Here is a tiny trained network, its code and every weight. The questions are about switching its units off for an input and a class, where a switched-off unit gives its printed mean instead of its output.

import numpy as np


def w(rows, s, z=0):
    codes = np.array(rows[::2]) - 128.0
    scale = np.full(codes.shape[1], s)
    scale[-1] = z or s
    return codes * scale


def f(y):
    return y / 2 * (1 + np.tanh(0.7978845608 * (y + 0.044715 * y**3)))


def log_softmax(a):
    a = a - a.max(-1, keepdims=True)
    return a - np.log(np.exp(a).sum(-1, keepdims=True))


def net(x, mask):
    res = np.array(x, float).reshape(1, 8) / 4 @ E
    y = f(res @ A[0][:, :-1].T + A[0][:, -1])
    res = res + np.where(mask, y, B[0][:, -1]) @ B[0][:, :-1]
    return log_softmax(res[-1] @ U[:, :-1].T + U[:, -1])


A, B = {}, {}
E = w([
[32,118,44,59],'x0',
[132,129,129,132],'x1',
[114,132,143,117],'x2',
[218,159,88,30],'x3',
[129,127,122,128],'x4',
[122,129,138,121],'x5',
[121,131,135,123],'x6',
[115,254,118,164],'x7',
],0.007)
A[0] = w([
[166,165,106,20,124],'neuron 1',
[203,162,119,217,157],'neuron 2',
[199,99,244,161,171],'neuron 3',
[106,113,92,205,222],'neuron 4',
[170,144,80,117,65],'neuron 5',
[117,224,136,134,75],'neuron 6',
[126,59,164,104,63],'neuron 7',
[201,137,202,166,54],'neuron 8',
[115,221,104,158,73],'neuron 9',
[90,80,193,96,254],'neuron 10',
[193,138,141,88,52],'neuron 11',
[58,104,93,223,118],'neuron 12',
[200,34,126,154,112],'neuron 13',
[109,100,111,233,64],'neuron 14',
[124,196,104,155,94],'neuron 15',
[102,121,40,164,171],'neuron 16',
[198,122,187,172,67],'neuron 17',
[183,149,101,60,108],'neuron 18',
[126,214,85,179,101],'neuron 19',
[203,177,81,81,99],'neuron 20',
[101,128,21,120,111],'neuron 21',
[106,104,2,158,153],'neuron 22',
[164,104,66,119,90],'neuron 23',
[170,158,117,62,66],'neuron 24',
[146,22,115,123,64],'neuron 25',
[173,151,168,139,69],'neuron 26',
[145,40,142,90,102],'neuron 27',
[111,176,182,102,197],'neuron 28',
[47,151,155,147,73],'neuron 29',
[143,55,125,106,54],'neuron 30',
[193,147,104,74,94],'neuron 31',
[51,120,78,68,80],'neuron 32',
],0.0098,0.008)
B[0] = w([
[162,117,155,179,192],'neuron 1',
[86,170,111,51,212],'neuron 2',
[103,166,122,86,243],'neuron 3',
[224,122,142,105,223],'neuron 4',
[94,85,173,143,122],'neuron 5',
[69,47,68,181,154],'neuron 6',
[69,2,80,197,133],'neuron 7',
[22,123,147,113,164],'neuron 8',
[101,59,70,155,155],'neuron 9',
[202,142,96,124,254],'neuron 10',
[96,83,149,155,132],'neuron 11',
[181,54,191,146,183],'neuron 12',
[61,182,82,122,170],'neuron 13',
[116,72,164,150,145],'neuron 14',
[75,61,49,154,146],'neuron 15',
[147,140,144,74,175],'neuron 16',
[17,142,172,119,161],'neuron 17',
[158,84,151,183,166],'neuron 18',
[108,71,52,151,168],'neuron 19',
[144,105,175,146,175],'neuron 20',
[85,180,177,112,160],'neuron 21',
[101,231,156,86,176],'neuron 22',
[126,108,121,144,125],'neuron 23',
[108,17,176,162,140],'neuron 24',
[87,86,69,172,151],'neuron 25',
[54,73,156,127,134],'neuron 26',
[107,147,48,180,161],'neuron 27',
[198,180,81,134,195],'neuron 28',
[116,87,157,180,139],'neuron 29',
[98,90,106,141,130],'neuron 30',
[144,83,169,154,157],'neuron 31',
[29,140,175,106,168],'neuron 32',
],0.0084,0.0072)
U = w([
[70,96,43,195,44],'0',
[38,148,206,79,48],'1',
[147,84,248,213,2],'2',
[145,156,145,134,239],'3',
[144,138,141,110,216],'4',
[147,147,140,113,195],'5',
[147,147,137,119,171],'6',
],0.014,0.0052)

Each question gives the input, the list of numbers given to net, and the class t.
The units are the neurons (one row each of A and B). Each row of codes is followed by its name. A weight is (code - 128) times the scale printed after its matrix; where a second scale follows, it is the last column's (A, B and U).
mask holds one flag per neuron, in row order. A switched-off neuron (its flag False) gives its mean, the last column of its row in B, instead of its output. The means were averaged over made-up inputs and are rounded, as every weight is.
A unit's drop is (log p(t) with every unit on - log p(t) with that unit switched off) / (log p(t) with every unit on - log p(t) with every unit switched off).
The circuit of an input: a set's keep is (log p(t) with only the set's units on - log p(t) with every unit switched off) / (log p(t) with every unit on - log p(t) with every unit switched off). Starting from the 12 units with the biggest drops (on a tie, the unit counted first), units are removed one at a time, each time the one whose removal leaves the highest keep (on an exact tie, the one counted first), for as long as the keep stays at least 0.8.
units of the circuit, in order: the units of the circuit, biggest drop first
top k neurons: the k neurons with the biggest drops, biggest first
drop when u is switched off: that unit's drop, to one decimal
input [6,-3,-4,-6,8,3,-5,-6], class 6: top 2 neurons : [neuron 10; neuron 4]
input [8,-7,2,-8,8,-7,1,4], class 1: units of the circuit, in order : [neuron 22]
input [3,0,5,7,-7,-2,-4,-8], class 0: units of the circuit, in order : [neuron 27; neuron 25]
input [-5,-2,-4,-3,-2,4,0,2], class 1: units of the circuit, in order : [neuron 2; neuron 17]
input [6,-3,2,4,4,-1,-5,3], class 1: units of the circuit, in order : [neuron 32; neuron 21]
input [7,5,-3,4,-5,6,-4,-1], class 1: top 4 neurons : [neuron 32; neuron 21; neuron 22; neuron 4]
input [-7,4,7,1,-1,2,-6,7], class 0: top 2 neurons : [neuron 6; neuron 19]
input [5,3,-1,-8,0,0,3,4], class 2: top 2 neurons : [neuron 12; neuron 29]
input [7,5,-7,-7,2,-6,-3,1], class 1: top 3 neurons : [neuron 22; neuron 32; neuron 21]
input [-2,7,-4,-7,4,-5,1,-8], class 0: top 2 neurons : [neuron 13; neuron 25]
input [8,2,7,4,-7,0,-1,-3], class 1: drop when neuron 2 is switched off : -0.1
input [1,2,-1,-4,-1,3,0,7], class 0: drop when neuron 6 is switched off : 0.3
input [-8,6,4,8,4,3,8,0], class 1: drop when neuron 17 is switched off : 0.2
input [-2,0,-8,8,-8,-5,0,-7], class 2: drop when neuron 31 is switched off : 0.3
input [5,0,-5,6,4,3,0,0], class 2: top neuron : [neuron 1]
